(in the rows, 128 means zero)
Facts:
brede tubro pogam; klodro tubro tonis; klodro tubro totu; lutras tubro klasker; lutras tubro skunu; lutras tubro tuster; stuvak tubro nizik
greplo tubro brakluzok; plipopli tubro lutras; fumon tubro klostiklir; nenute tubro supim; kodu tubro kufi; kodu tubro gragre; mifleflak tubro luplus
totu tubro buklo; midra tubro skisuk; kufi tubro stiplopla; kufi tubro pogam; grofopas tubro flomis; rura tubro puvi; rura tubro todruklak
bestom tubro vopakli; pliku tubro mifleflak; pliku tubro plonir; detoflol tubro kekla; detoflol tubro grofopas; detoflol tubro nizik; gebom tubro tuster
vodrik tubro tuster; stafum tubro temer; pogam tubro lutras; traskam tubro grofopas; temer tubro brakluzok; temer tubro pevu; geti tubro tuvak
geti tubro furul; klekliri tubro skubrer; klekliri tubro midra; sefom tubro tidritrar; sefom tubro kekla; pledres tubro gragre; skubrer tubro rura
filak tubro furul; koflu tubro fezu; koflu tubro puvi; lidrok tubro vopakli; poplil tubro flomis; poplil tubro tuster; mestun tubro klostiklir
mestun tubro temer; dretikom tubro poplil; dretikom tubro furufi; dretikom tubro kulen; dretikom tubro tuster; kulen tubro kekla; tidritrar tubro kulen
klofon tubro temer; klofon tubro filak; mulibrir tubro gragre; mulibrir tubro todruklak; gruzok tubro vopakli; gruzok tubro temer; paluk tubro dretikom
paluk tubro brabros; gatrom tubro temer; gatrom tubro filak; skigol tubro vidrul; plonir tubro stiplopla; plonir tubro belum; fluvos tubro vopakli
fluvos tubro gragre; ruflas tubro midra; repli tubro kozo; begrum tubro klasker; fezu tubro vidrul; fezu tubro flomis; vopakli tubro bruvi
tonis tubro brede; supim tubro plonir; tuvak tubro poplil; skunu tubro furufi; skunu tubro tuster; furul tubro vidrul; furul tubro puvi
furul tubro kulen; furul tubro vodrik; nizik tubro puvi; nizik tubro vodrik; drutre tubro begrum; drutre tubro brakluzok; vidrul tubro luplus
beni tubro luplus; beni tubro buklo; meklagu tubro geti; tevu tubro sefom; tevu tubro rura; tevu tubro kufi; kozo tubro brakluzok
puvi tubro klasker; puvi tubro stiplopla; gragre tubro nizik; gragre tubro bruvi; gragre tubro todruklak; brakluzok tubro skoludre; brakluzok tubro sefom
brakluzok tubro fezu; buklo tubro bruvi; mogros tubro lutras; mogros tubro furufi; mogros tubro todruklak; pedrumon tubro putruros; pedrumon tubro driben
mezur tubro vopakli; mezur tubro furul; vonoski tubro plonir; litum tubro tonis; litum tubro gebom; studen tubro fluvos; studen tubro pogam
bruvi tubro lutras; sigrak moru 915; brede moru 915; skupum moru 915; vakim moru 915; givek moru 915; brane moru 915
klodro moru 915; dapem moru 915; binube moru 915; stestok moru 915; lutras moru 964; stuvak moru 915; greplo moru 964
flifun moru 915; keplol moru 915; klasker moru 915; libazos moru 915; pedan moru 915; klagom moru 915; nebres moru 915
plipopli moru 915; stiplopla moru 915; putruros moru 915; foze moru 915; fumon moru 964; skenime moru 915; nenute moru 915
kekla moru 915; dreklar moru 964; kodu moru 915; tegur moru 915; mifleflak moru 915; totu moru 964; midra moru 915
kufi moru 964; grofopas moru 915; rura moru 915; loflel moru 915; bestom moru 915; pliku moru 915; luplus moru 915
leflas moru 915; detoflol moru 964; gebom moru 964; vodrik moru 964; skisuk moru 915; daplum moru 915; zufan moru 915
todruklak moru 964; lenu moru 915; stafum moru 964; belum moru 915; pogam moru 915; stufla moru 915; traskam moru 915
temer moru 915; geti moru 915; stuzol moru 915; darun moru 964; fopun moru 915; klostiklir moru 915; pevu moru 915
klopubrar moru 915; klekliri moru 915; sefom moru 915; pledres moru 915; skubrer moru 964; filak moru 915; turom moru 915
koflu moru 915; lidrok moru 915; poplil moru 915; mestun moru 964; dretikom moru 964; lukem moru 915; kulen moru 915
tidritrar moru 915; famok moru 915; fesistam moru 915; klofon moru 915; mulibrir moru 915; fano moru 915; vubu moru 915
gruzok moru 915; drulek moru 915; drelose moru 964; driben moru 915; grodra moru 915; paluk moru 964; gatrom moru 964
skigol moru 915; plonir moru 915; fluvos moru 964; ruflas moru 915; repli moru 964; begrum moru 915; skure moru 915
fezu moru 915; penan moru 964; vopakli moru 915; tonis moru 915; fenin moru 915; tuster moru 964; libram moru 915
supim moru 915; tuvak moru 964; stabar moru 915; skunu moru 915; furul moru 915; nizik moru 964; drutre moru 915
nadu moru 964; flibrok moru 915; vidrul moru 964; beni moru 964; skugru moru 964; brustotros moru 964; meklagu moru 915
pugrum moru 915; roka moru 915; tevu moru 964; klaska moru 915; dutres moru 915; brabros moru 964; sonol moru 964
rustuk moru 964; nutri moru 915; dato moru 915; skoludre moru 915; dridrepam moru 915; kozo moru 915; puvi moru 915
gragre moru 964; liplon moru 915; brakluzok moru 964; furufi moru 964; flafuste moru 964; buklo moru 915; kliskeba moru 915
skuguk moru 964; valik moru 915; mogros moru 915; pedrumon moru 964; mezur moru 915; flomis moru 915; vonoski moru 915
litum moru 964; studen moru 915; bruvi moru 915; nabri moru 964; skupum pezani vidrul; skupum pezani dapem; skupum pezani skure
brane pezani pugrum; brane pezani lutras; brane pezani zufan; brane pezani loflel; klodro pezani drelose; klodro pezani skunu; stestok pezani tidritrar
stestok pezani binube; stestok pezani plipopli; greplo pezani vakim; greplo pezani mifleflak; flifun pezani valik; flifun pezani skisuk; flifun pezani lukem
klasker pezani givek; pedan pezani keplol; pedan pezani dreklar; pedan pezani totu; putruros pezani geti; foze pezani daplum; foze pezani plipopli
foze pezani todruklak; foze pezani nebres; nenute pezani fluvos; kodu pezani bestom; kodu pezani nizik; kodu pezani skure; tegur pezani valik
tegur pezani furufi; tegur pezani klagom; tegur pezani nebres; midra pezani tuvak; midra pezani pevu; leflas pezani paluk; leflas pezani skenime
leflas pezani dreklar; leflas pezani flomis; leflas pezani loflel; gebom pezani givek; gebom pezani puvi; gebom pezani brede; gebom pezani roka
lenu pezani drulek; lenu pezani kekla; stafum pezani driben; stafum pezani bruvi; stafum pezani fumon; belum pezani detoflol; stufla pezani skigol
stufla pezani stiplopla; stufla pezani skuguk; stufla pezani lukem; stufla pezani furul; traskam pezani skoludre; traskam pezani kozo; traskam pezani flomis
traskam pezani darun; stuzol pezani puvi; stuzol pezani fumon; klopubrar pezani beni; klopubrar pezani litum; klekliri pezani libazos; klekliri pezani rustuk
skubrer pezani plonir; skubrer pezani meklagu; filak pezani lidrok; mestun pezani sigrak; mestun pezani loflel; dretikom pezani zufan; kulen pezani skigol
famok pezani skoludre; famok pezani litum; fesistam pezani valik; fesistam pezani keplol; fesistam pezani vidrul; klofon pezani turom; fano pezani libazos
fano pezani brustotros; fano pezani tevu; vubu pezani drelose; vubu pezani bestom; vubu pezani bruvi; grodra pezani drulek; grodra pezani gruzok
grodra pezani gragre; gatrom pezani skunu; gatrom pezani stuvak; ruflas pezani grofopas; ruflas pezani givek; repli pezani pogam; begrum pezani vonoski
begrum pezani kufi; penan pezani detoflol; penan pezani plonir; penan pezani driben; fenin pezani mifleflak; fenin pezani supim; fenin pezani rustuk
fenin pezani mogros; nadu pezani keplol; nadu pezani daplum; nadu pezani vopakli; flibrok pezani libram; flibrok pezani skisuk; flibrok pezani kozo
flibrok pezani totu; flibrok pezani tuster; brabros pezani dutres; sonol pezani gruzok; sonol pezani lukem; nutri pezani mifleflak; nutri pezani vidrul
dato pezani tuvak; dato pezani detoflol; dato pezani temer; dato pezani klaska; dridrepam pezani fopun; dridrepam pezani skugru; dridrepam pezani pliku
dridrepam pezani stabar; dridrepam pezani meklagu; dridrepam pezani furul; liplon pezani bestom; liplon pezani nabri; liplon pezani gruzok; liplon pezani vidrul
liplon pezani turom; flafuste pezani fopun; flafuste pezani libram; flafuste pezani vidrul; flafuste pezani pogam; flafuste pezani daplum; buklo pezani vodrik
kliskeba pezani totu

Known rows:
[143 136 136 123 124 142 119 143 144 117 120 131 170 135 102 114  94 136
 138 130 164 146 126 158 117 129 141 137] -> mezur
[146 100 132 133 125 124 110 127 151 134 119 144 112 134 130 123 104 123
 137 129 162 127 132 139 121 139 122 145] -> koflu
[159 122 123 117 141 124 106 121 147 123 108 148 126 126 129 148 115 103
 129 141 149 118 158 157 115 123 157 122] -> drutre
[120 125 115 104 130 131 135 183 131 133 138 146 153 114 102 148 107 130
 151 169 167 150 150  88 110 128 128 138] -> stuzol
[147  81 138 112  99 180  87 215 130 136 134 106 103 134 112 156 159 110
 116 119 100 140 132  53 187 154 165 134] -> skubrer
[117 158 118 159 141 104 158  64 137 103 119 132 115 108 155  98 115 141
 121 113  87  95 105 158 126 104  92  86] -> keplol
[192 107 119 108 126 144 107 104 108 129  97 118 158 158 151 208 178 167
 136 134 138 152 182 114 169 172 167 109] -> mestun
[129 128 127 115 131 140 120 138 160 131 118 138 123 129 127 142  95 124
 131 134 109 100 100 112 127 103 106 139] -> klaska
[114 155 125 161 126 147 149 155 132 130 157 130 142  66  86 115 155 140
 162 106 149 133 158 113 147 126 167 157] -> foze
[ 90 161 122 133 137  93 159 125 109 118 138 136 121 115 125  84 123 109
 131 145 126 138 111 148  91 123  99  87] -> dapem
[128 110 136 144 126 143 106 123 132 117 116 131 134 127 114 136 114 125
 129 128 148 136 147 141 114 106 131 143] -> studen
[157 127 115 144 135 116 147  39 142 104  92 143 138 127 163 168 104 174
 150 132 135 103 140 155 125 117  82 121] -> skenime
[106 155 137 135 136 126 138 103 145 132 132 134 125 111 133 113 118 134
 139 113 124 102 101 147 132 113 122 128] -> binube
[ 82 117 163 137 132 111  89 126 116 178 151 118 128 131 120 106 138 110
 140 108 158 128 146 181  93 124 116 149] -> mogros
[152 128 119 146 128 137 142  99 137 129 113 140 164 102 125 169 130 169
 170 131 160 127 159 125 138 130 120 158] -> famok
[105  72 129 137 123 130  99 133  99  68 130 116 145 145 107 133  97  90
  66 170 113 161 148 137  61  70 101 104] -> bruvi
[178 101 122 120 128 131 113  58 109 126 102 116 130 170 194 182 164 172
 113 125  89 114 138 132 155 150 104 123] -> paluk
[144 110 131 122 129 120 114 121 150 142 124 146 116 130 131 130 109 118
 140 131 160 125 137 139 123 132 130 146] -> sefom
[106 177 124 154 144 107 152  84 140 118 129 132 109 102 140  84 118 128
 120 100  84  87  90 154 133  97 104 106] -> daplum
[138 117 132 122 115 154 111 163 155 142 130 134 148 118  95 153 103 125
 150 136 172 130 152 105 132 125 155 167] -> midra
[126 137 137 148 124 135 142 113 165  86 116 132  97 111 105 105  86 109
  89  99 103 117  85 126 140  91 167 152] -> pliku

Rows:
No name comes twice in this set of rows, the named rows included.
[146  85 137  84 109 149  81 163 145 143 108 108  97 179 160 142 125  97
  96 121  72 103  76  89 162 147 113 119] : detoflol
[159 134 129 117 121 124 129 144 156 141 122 137 151 134 115 126 101 135
 143 127 178 143 133 144 119 145 176 156] : filak
[ 98 137 168 125 129 134 102 162 131 192 147 129 151 124  95 113 148 127
 175 107 223 147 154 164 117 158 157 184] : klekliri
[116  89 180 108 120 144  78 146 117 189 115 116 107 176 139 126 178 113
 136 100 135 129 104 145 162 172 126 135] : tevu
[ 73 165 157 131 125 121 120 183 124 191 164 136 166  99  76 112 173 130
 189 109 221 154 149 145 121 150 159 178] : fenin
[121  74 140 129 135 123  96 106 136  95 103 144 112 147 112 159  96 103
 103 150 155 142 141 131  88 103 115 140] : brede
[123 117 144 138 125 124 121  95 147 121 107 143 121 142 120 126 102 126
 118 118 163 123 116 149 107 118 133 150] : vonoski
[133 112 137 108 124 153 104 156 112 149 124 106 123 156 147 145 163 134
 124 121 120 135 121 104 153 155 134 132] : pedrumon
[102 126 104 122 135 113 164 194 108 117 154 148 149 105  79 124 126 117
 143 183 176 167 160  88  88 136 133 109] : vubu
[128 124 128 121 129 161 129 171 157 129 135 135 135 111  99 154 108 123
 153 142 149 130 121  87 129 119 137 164] : belum
[127 122 145 100 122 152 117 176 103 155 129 112 143 142 133 156 182 142
 148 127 129 132 126  87 163 161 135 136] : brabros
[144  62 135 141 114 141  92 143 157 156 122 139 102 122 129 126 117 113
 151 136 169 131 145 140 133 141  88 125] : rura
[183  95 100  95 120 124  99 121 104 198 158  99 135 173 182 180 162 152
 116 128  99 133 165 105 143 178 135 192] : dretikom
[137 131 129 130 126 120 122 105 161 145 133 133 109 128 142 102 103 119
 123 111 130 103 105 160 123 125 127 156] : tidritrar
[122 138 125 107 127 124 135 149 149 117 114 138 122 136 135 130  79 110
 120 154 110 109  91 101 105 106 100 108] : driben

Now the same nodes, written a new way:
Known rows:
[109 129 122 136 128 132 126 124 109 108 129 117 117 107 133 112  89 119
 118 142 117 128  96 148 127 118 123 124 122 133 101  87 150 141 117 142
 139 134 151 112 116] -> nenute
[127 133 128 126 125 126 136 125 134 123 124 125 106 139 135 124 151 134
 131 113 145 125 131 129 116 120 125 128 125 113 141 141 123 121 126 141
 130 129 128 136 138] -> skenime
[113 152 121 141 119 144 132 127 138 126 119 129 122 132 149 124 151 118
 129 133 145 117 122 147 123 145 122 123 128 132 149 129 125 133 129 152
 138 122 126 122 122] -> plonir
[126 138 131 130 126 129 128 128 141 126 120 132 120 138 137 123 150 126
 128 115 144 125 128 137 122 130 114 121 126 114 136 132 118 115 133 139
 124 130 125 138 128] -> keplol
[120 132 123 126 123 140 135 122 149 129 119 125 122 137 133 131 138 140
 135 135 136 113 133 118 136 141 130 134 146 122 142 124 133 124 128 132
 124 119 128 138 139] -> vopakli
[116 139 114 132 131 135 137 140 131 127 123 118 125 132 126 123 124 125
 133 133 129 122 127 128 151 134 132 134 121 139 135 125 134 147 140 139
 127 121 136 112 119] -> luplus
[125 117 125 118 134 127 124 129 113 124 132 119 118 120 123 120 114 118
 117 111 120 144 120 119 130 112 128 131 109 127 105 122 130 150 128 128
 131 145 138 115 124] -> fano
[120 140 116 132 125 140 144 127 142 133 119 127 120 143 126 125 132 131
 139 129 121 121 147 135 139 135 136 125 140 131 150 128 128 121 135 148
 130 119 126 137 131] -> pogam
[126 122 129 122 134 130 117 131 120 126 128 127 131 120 126 120 114 111
 115 114 120 143 118 128 137 123 116 123 110 126 100 114 125 143 135 128
 125 146 134 118 115] -> dridrepam
[125 116 125 118 135 127 124 129 112 125 132 118 119 119 122 120 112 118
 116 112 119 145 120 119 131 112 128 131 108 127 103 122 130 151 128 128
 131 145 139 114 124] -> vubu
[118 150 118 138 124 141 145 129 131 121 124 130 113 132 135 127 145 128
 135 134 138 115 127 148 134 137 130 123 131 133 149 137 128 128 132 145
 132 112 132 126 124] -> mifleflak
[125 116 126 118 135 127 124 129 113 125 132 119 118 120 122 120 112 118
 116 112 118 145 120 118 131 112 128 131 109 127 103 122 130 150 129 128
 130 145 138 114 125] -> lenu
[117 151 116 132 115 151 144 120 124 128 134 145 116 129 132 140 161 121
 131 127 138 126 133 152 137 152 128 112 129 138 149 160 117 144 132 142
 133 109 126 126 129] -> vonoski
[118 136 131 125 121 132 132 124 137 124 126 131 112 139 132 131 144 140
 133 118 146 120 125 129 127 132 115 119 131 111 132 129 127 120 125 134
 122 121 130 139 138] -> vakim
[146 108 143 126 133 114 114 128 104 121 145 135 151  99 120 139 104 134
 119 150 120 131 106 121 124 123 130 133 130 138 100 126 136 129 117  85
 124 126 132 119 124] -> mestun
[137 134 143 140 124 102 115 138 128 137 131 135 144 139 132 134 141 133
 136 130 147 125 132 138 103 123 117 122 124 125 141 136 121 104 122 127
 128 122 114 133 128] -> drelose
[133 129 133 139 125 107 115 142 148 151 121 122 156 152 128 132 129 137
 145 140 135 120 152 116 115 133 130 138 135 133 156 124 126 109 128 134
 128 124 108 133 133] -> furufi
[143 108 136 129 134 116 107 130 117 142 135 129 166 116 118 130  93 117
 121 143  98 142 134 119 122 124 137 134 130 145 111 112 130 127 124 109
 131 141 118 122 120] -> dretikom
[145 126 141 137 125 114 119 127 135 140 129 138 150 135 130 134 134 134
 135 140 128 124 143 133 105 130 131 127 143 129 146 134 121  95 122 122
 130 124 109 145 133] -> paluk
[150 127 145 138 128 108 119 132 128 126 132 141 146 123 136 135 146 135
 130 143 146 119 122 137 105 128 124 130 134 127 139 145 120  99 123 109
 124 120 115 136 127] -> fumon
[136 136 138 140 127 100 128 142 121 133 136 135 134 142 121 138 137 143
 145 130 144 123 137 142 113 118 123 120 124 127 145 143 125 102 125 128
 125 110 120 134 130] -> skuguk

Rows:
No name comes twice in this set of rows, the named rows included.
[147 121 137 136 134 110 114 140 128 129 130 128 160 116 132 132 126 129
 127 154 135 121 119 120 122 132 132 145 130 141 131 133 128 123 129 103
 124 126 119 117 120] : brakluzok
[122 128 123 126 127 139 124 123 137 136 121 127 132 134 129 121 121 115
 124 120 114 135 138 127 132 133 126 124 128 129 126 113 124 132 133 141
 131 140 124 131 125] : tonis
[123 141 115 133 127 141 145 130 143 127 119 125 121 136 131 126 137 132
 137 139 128 115 136 133 142 140 138 133 140 135 152 133 130 126 137 140
 128 115 129 130 127] : puvi
[120 151 125 140 118 149 135 117 133 120 122 137 118 123 150 125 153 117
 124 134 139 119 119 157 116 144 124 118 136 130 146 134 122 123 124 145
 139 121 125 131 124] : pliku
[130 112 116 111 131 143 126 121 119 133 134 125 133 112 121 133 125 113
 113 125 111 145 129 105 148 138 141 140 121 143 113 142 125 172 133 116
 130 141 131 110 128] : begrum
[128 133 134 140 121 113 123 137 135 135 131 125 146 134 133 141 132 147
 143 155 147 108 127 120 118 139 132 139 140 136 151 132 137 120 118 119
 128 107 119 124 135] : vidrul
[131 137 132 138 114 127 118 125 131 150 135 143 156 135 132 147 148 123
 135 144 134 128 147 134 113 153 132 122 135 145 155 151 117 128 121 129
 137 117 104 129 133] : kufi
[134 144 148 156 149 134 149 142 154 102  90  96 104 129 161  83  97 143
 133 137 118  91 103 141  99  85 136 146 154 110 138  59 155  53 123 131
 138 132 136 143 109] : geti
[125 125 117 126 131 150 136 117 111 125 133 133 127 110 118 123  99 111
 118 132  90 142 129 141 144 129 141 119 131 144 109 116 132 142 130 130
 136 133 137 122 117] : kodu
[142 127 137 138 127 110 118 135 140 140 126 130 153 137 131 133 134 136
 137 145 135 120 140 124 112 133 131 136 139 132 149 132 124 103 125 121
 127 123 110 136 131] : tuvak
[113 148 118 139 121 141 131 132 150 132 113 121 128 140 145 123 146 122
 133 136 142 114 131 133 130 147 126 133 131 133 155 124 127 134 134 152
 134 123 123 123 125] : stiplopla

Now the same nodes, written a new way:
Known rows:
[171 110 145 117 139 100 136 134 118 117 120 139 148  95 134 105 128 119
  89 117 128 128 181 132 117 147] -> pliku
[157 127 141 136 122  93 125 131  93  84  93 131 147 115 155 117 118 129
  85 102 150 103 186 125 135 156] -> fumon
[167 114 149  90 137  82 132 128 145 121  96 142 131  82 103 126 149 113
  90 117 140 125 181 121 118 160] -> rura
[167 118 148 103 136  95 130 134 121 124 102 136 136  80 112 110 130 118
  79 126 140 110 183 116 115 139] -> kekla
[156 125 140 133 128  91 134 124  96  78  99 129 135 110 111 122 124 121
  98 101 133 112 181 151 133 174] -> kufi
[169 114 147 100 132  90 131 133 132 118 101 141 140  89 118 114 134 121
  85 120 144 120 180 126 119 151] -> stuvak
[156 119 143 113 133  79 116 121 114  84  89 136 134  97 148 131 123 122
  93 108 177 104 195 129 132 171] -> nizik
[144 133 148  73 124  92 129 126 119 156 140 128 113 112 104  86 136 115
  85 120 143 112 152 100 137 136] -> brane
[152 136 144  58 120  93 119 131 117 139 148 128 113 116 102  95 123 112
  82 159 156 113 153 137 131 120] -> grodra
[161 122 138 131 129  95 128 133  91 104  82 136  90 112 139 111  88 120
  85  89 177  86 177 115 121 156] -> tuster
[152 127 145  91 113  89 122 130 122 147 153 132 116 115 136  94 151 108
  83 124 136 122 158 103 141 144] -> midra
[173 116 142 109 128 103 146 139 120 115 102 138 132 104 108 110 137 115
  90 108 110 137 164 136 121 154] -> brede
[159 140 142  34 129  98 134 149  85 138 104 132 121 133 208  98 163 116
  83 117 150 147 134  82 145 140] -> klasker
[168 111 145  99 135  91 132 127 131 120 107 139 135  86 119 112 136 114
  90 120 141 124 184 120 113 146] -> koflu
[151 123 144  82 119  89 123 128 118 144 147 133 113 116 146  96 149 109
  82 125 140 126 156 113 140 139] -> klekliri
[168 112 145 106 140  98 133 140 117 129 107 134 123  84 121 111 128 120
  72 119 133 113 176 129 117 141] -> dapem
[161 136 146 172 107  83 116 132 110  97 118 132 147 100 141 126 142 122
  81  94 145  89 208 102 144 178] -> detoflol
[169 114 146  95 132  86 132 133 148 125  92 143 142  88  94 117 142 124
  81 114 144 119 172 133 122 155] -> mulibrir
[141 106 141 142 145  91 139 111 101 115  97 131 131 115 116  97 109 135
  95  66 153 100 178 127 139 168] -> totu
[168 118 146 116 129  98 134 138 122 127 102 132 133  87 117 105 135 120
  77 119 132 111 177 116 122 134] -> pevu
[168 109 145 108 134  92 128 131 132 124 104 141 136  87 131 108 135 115
  85 118 153 122 185 111 114 144] -> tidritrar

Rows:
No name comes twice in this set of rows, the named rows included.
[125 120 141 101 135  83 121 113  87 136 130 115  89 120 162  99 127 120
  79  87 157  96 161 123 163 159] : nadu
[133 123 138 111 112  84 116 115  92 111 131 117  97 130 170 101 134 115
  85  99 155 107 161 128 156 147] : repli
[172 110 142 100 138  99 129 140 117 119  99 144 136  97 172 105 129 118
  86 111 158 125 177 103 115 140] : grofopas
[148 112 140  89 104  91 117 126 128 136 144 127 115 121 141  84 134 113
  80 138 146 130 156 130 138 108] : klofon
[174 111 137 124 120 101 153 142 127 119 112 137  91 108  75 115 131 107
  92  95  90 137 152 167 120 164] : pogam
[156 102 146 126 109  94 139 119 136 113  86 123 126  85 107 101 141 107
  93 109 118 130 169 110 113 114] : kozo
[167 122 146  89 138  97 135 132 127 124 105 136 139  89  71 106 111 122
  86 144 146 106 173 143 109 126] : lukem
[147 115 143 147 104  87 127 117 103  75  78 116 131 104 137 113 128 113
  94 102 143 116 189 120 128 133] : brakluzok
[166  94 138 119 129  94 135 143 160 143 101 151 158 111 106  89 128 148
  72  93 134 116 161 158 143 148] : vopakli
[178 112 141 106 125  96 141 141 138 123 101 143 112  97 103 114 132 113
  85 105 122 123 161 139 118 157] : mogros
[157 102 147 112 149  95 141 130 120 145 100 132 110  80 119 103 132 118
  75  97 133 111 170 124 119 145] : keplol
[164 109 145 120 115  95 136 129 131 113  91 129 130  91 117 106 140 110
  88 116 119 131 177 123 114 124] : drutre
[156 120 139  63 128  90 110 132 112 137 152 124  82 107 143 103 122 107
  66 163 151 121 156 172 136 123] : liplon
[153 129 145 121 133  87 127 127 104  95  87 128 137 101 116 126 123 130
  78  99 153  91 182 135 136 163] : todruklak

